Small tables with named rows and columns. After each table, cells are looked up by row and column.

Table kal
         sumul  figil  samuno  pezulu  pabab    rof  refur  nukuve   puti  vire
naki     -0.52   0.35   -0.47    0.52   0.07   0.56  -0.35    0.04  -0.33  0.07
sefusel  -0.45   0.00   -0.48    0.19  -0.12  -0.02  -0.51    0.10  -0.35  0.25
beteriz   0.88   0.08    0.89   -0.22   0.39  -0.17   0.85    0.34   0.77  0.23
tad       0.86  -0.05    0.79   -0.14   0.25  -0.28   0.63    0.37   0.66  0.40
kos       0.84  -0.05    0.78   -0.17   0.26  -0.30   0.63    0.36   0.65  0.37

puti of sefusel: -0.35
rof of tad: -0.28
puti of naki: -0.33
rof of sefusel: -0.02
pabab of tad: 0.25
puti of tad: 0.66
vire of beteriz: 0.23
refur of sefusel: -0.51
sumul of beteriz: 0.88

vur.csv
,toz,baz,simotik,gup,ner,mutoros,viveg
vap,20.569,-70.442,-81.159,51.952,30.403,28.287,31.210
moz,23.772,-78.060,-76.800,54.988,29.203,42.573,40.361
ligoni,-82.730,25.733,-63.226,-30.151,-76.453,-82.822,-69.110
niz,-92.885,10.905,-97.955,-26.270,-89.645,-76.277,-76.615
kebe,14.128,-73.129,-79.401,52.085,22.616,22.277,31.985

niz, ner: -89.645
niz, baz: 10.905
ligoni, viveg: -69.110
vap, mutoros: 28.287
kebe, gup: 52.085
kebe, ner: 22.616
vap, simotik: -81.159
vap, gup: 51.952
niz, toz: -92.885
kebe, mutoros: 22.277
moz, toz: 23.772
moz, viveg: 40.361
niz, mutoros: -76.277
Row with the largest simotik: ligoni

nos
         fenep  nuz  zovit
resepa      56   72     41
refaka      58   64     58
lur         46   70     58
tel         57   77     78
zugifis     58   49     57
fuduteg     44   64     24
zon         60   50     67
ror         67   48     67
sus         54   52     40
tivuz       54   69     55

nuz of tivuz = 69
nuz of refaka = 64
nuz of ror = 48
fenep of tel = 57
fenep of zon = 60
fenep of tivuz = 54
fenep of ror = 67
nuz of tel = 77
nuz of zon = 50
nuz of resepa = 72
fenep of resepa = 56
fenep of lur = 46
zovit of resepa = 41
Row with the largest zovit: tel

mitug =
,digu,sapiz,zir
ruz,1.9,-5.7,0.9
fip,-5.0,-4.6,6.5
gev,-2.1,4.2,-4.4
nufatu,-5.3,3.3,0.6
vep,-4.7,4.5,0.1
safarod,-3.6,3.3,-1.4

fip, sapiz: -4.6
fip, digu: -5.0
safarod, digu: -3.6
safarod, sapiz: 3.3
ruz, digu: 1.9
safarod, zir: -1.4
ruz, zir: 0.9
gev, zir: -4.4

vuv:
        loro    nes  riluku   sati   kopu    vof  bedev  tiza   refe
masizu  1405  -1695     309   -451  -1786  -1239   1056  1421    397
ruro    1153  -1986    2420     51  -2302  -1289   -898  1135   -343
pim      789  -6490    6250   -668  -6249   -437   1505  1430  -1638
kur     1850  -1023     990    165   -664  -1974   -592  -531   1163
sov      256   -853     358     23   -794  -1065   -747   282   -135
bes      653  -2203     321   -347  -1990   -490  -1372  1962   -208
lav      623  -1290     589    200   -732  -1721   -286   435   -852
veg     -248   -708     934   -149   -988  -1365    -47  1190    294
tiruto  1718  -2691     365  -1282    100    191  -1178  2045    365
kevamo   908  -1275      67   -228   -911  -1320   -724    60    195
fini    1038  -1609    1238   -127  -2176   -470     -8   684   -188
kagi     969  -2810     514   1027   -358    371  -2024  3832    716
voro      69  -1286     -99   -965  -1854  -1498    154  1089    424

bedev of sov: -747
vof of tiruto: 191
nes of masizu: -1695
bedev of tiruto: -1178
bedev of pim: 1505
refe of lav: -852
sati of kevamo: -228
loro of fini: 1038
sati of ruro: 51
bedev of kagi: -2024
vof of ruro: -1289
tiza of voro: 1089

